Below are the code and all the weights of a small trained network. Each question names an input and a class and asks about switching units off, where a switched-off unit gives its printed mean instead of its output.

import numpy as np


def w(rows, s, z=0):
    codes = np.array(rows[::2]) - 128.0
    scale = np.full(codes.shape[1], s)
    scale[-1] = z or s
    return codes * scale


def f(y):
    return y / 2 * (1 + np.tanh(0.7978845608 * (y + 0.044715 * y**3)))


def log_softmax(a):
    a = a - a.max(-1, keepdims=True)
    return a - np.log(np.exp(a).sum(-1, keepdims=True))


def net(x, mask):
    res = np.array(x, float).reshape(1, 3) / 4 @ E
    y = f(res @ A[0][:, :-1].T + A[0][:, -1])
    res = res + np.where(mask, y, B[0][:, -1]) @ B[0][:, :-1]
    return log_softmax(res[-1] @ U[:, :-1].T + U[:, -1])


A, B = {}, {}
E = w([
[134,230,51,169,174,98,171,100,29,50,223],'x0',
[92,191,215,108,188,10,83,75,167,109,112],'x1',
[220,161,28,225,118,2,129,145,183,219,135],'x2',
],0.0082)
A[0] = w([
[191,141,71,165,126,70,164,180,160,209,110,86],'n0',
[157,116,158,96,59,146,166,182,173,134,52,11],'n1',
[136,185,77,161,84,123,139,130,91,86,171,34],'n2',
[183,61,41,165,38,192,157,156,87,149,151,234],'n3',
[120,134,115,90,105,161,192,126,93,61,152,254],'n4',
[1,101,169,65,147,209,164,62,108,89,125,117],'n5',
[135,164,237,127,189,31,97,73,153,105,115,197],'n6',
[144,173,131,166,207,85,93,86,177,139,125,229],'n7',
[170,60,154,149,111,112,67,168,205,188,94,86],'n8',
[137,187,115,114,193,95,164,105,50,95,226,93],'n9',
[109,179,48,141,138,156,175,179,115,76,173,49],'n10',
[141,163,116,191,209,124,77,106,96,78,158,10],'n11',
],0.0092,0.0039)
B[0] = w([
[106,156,62,181,34,140,46,46,52,54,167,218],'n0',
[89,107,122,52,198,13,43,93,147,183,2,174],'n1',
[98,59,119,37,89,149,62,101,137,208,104,173],'n2',
[204,208,250,179,109,198,154,188,195,156,140,238],'n3',
[145,120,161,133,86,212,63,94,166,175,156,201],'n4',
[151,139,111,155,48,231,99,29,81,72,126,248],'n5',
[181,197,165,82,56,201,167,211,131,172,147,238],'n6',
[175,160,112,105,62,195,72,138,140,117,183,207],'n7',
[79,135,136,11,137,206,30,60,151,186,88,209],'n8',
[86,133,169,19,119,180,24,94,192,152,92,220],'n9',
[11,130,146,85,114,109,103,101,204,206,45,177],'n10',
[50,75,150,175,152,18,136,124,144,159,40,171],'n11',
],0.0079,0.013)
U = w([
[20,77,111,50,143,108,70,97,139,189,40,55],'0',
[141,119,58,198,43,129,76,1,47,70,112,188],'1',
[174,190,215,125,109,132,139,192,143,170,138,224],'2',
[169,149,127,138,138,147,110,114,165,113,194,218],'3',
[122,72,64,219,225,74,149,134,142,26,169,2],'4',
[85,81,92,248,162,53,204,162,31,62,162,2],'5',
[48,132,151,159,163,29,225,114,46,96,216,2],'6',
],0.0083,0.0043)

Each question gives the input, the list of numbers given to net, and the class t.
The units are the neurons (one row each of A and B). Each row of codes is followed by its name. A weight is (code - 128) times the scale printed after its matrix; where a second scale follows, it is the last column's (A, B and U).
mask holds one flag per neuron, in row order. A switched-off neuron (its flag False) gives its mean, the last column of its row in B, instead of its output. The means were averaged over made-up inputs and are rounded, as every weight is.
A unit's drop is (log p(t) with every unit on - log p(t) with that unit switched off) / (log p(t) with every unit on - log p(t) with every unit switched off).
The circuit of an input: a set's keep is (log p(t) with only the set's units on - log p(t) with every unit switched off) / (log p(t) with every unit on - log p(t) with every unit switched off). Starting from all 12 units, units are removed one at a time, each time the one whose removal leaves the highest keep (on an exact tie, the one counted first), for as long as the keep stays at least 0.8.
units of the circuit, in order: the units of the circuit, biggest drop first
unit that matters most: the unit with the biggest drop
top k neurons: the k neurons with the biggest drops, biggest first
drop when u is switched off: that unit's drop, to one decimal
input [5,6,-2], class 2: units of the circuit, in order : [n6]
input [2,5,-1], class 2: top 2 neurons : [n6; n0]
input [4,5,0], class 2: top 2 neurons : [n6; n8]
input [4,3,3], class 0: top 4 neurons : [n3; n5; n9; n11]
input [7,-7,-7], class 0: top 2 neurons : [n10; n9]
input [8,-6,8], class 0: top 3 neurons : [n10; n2; n9]
input [-7,7,-8], class 1: top 4 neurons : [n5; n3; n9; n10]
input [-1,4,-7], class 1: top 2 neurons : [n5; n3]
input [7,-2,7], class 0: top 3 neurons : [n10; n9; n2]
input [-6,7,-8], class 1: top 2 neurons : [n5; n3]
input [-6,8,-5], class 2: top 2 neurons : [n6; n0]
input [-4,6,8], class 1: top 2 neurons : [n0; n3]
input [-3,1,-8], class 1: drop when n5 is switched off : 0.3
input [-3,3,2], class 3: unit that matters most : n3
input [5,8,-8], class 1: drop when n6 is switched off : -0.1
input [8,4,-6], class 0: drop when n9 is switched off : 0.4
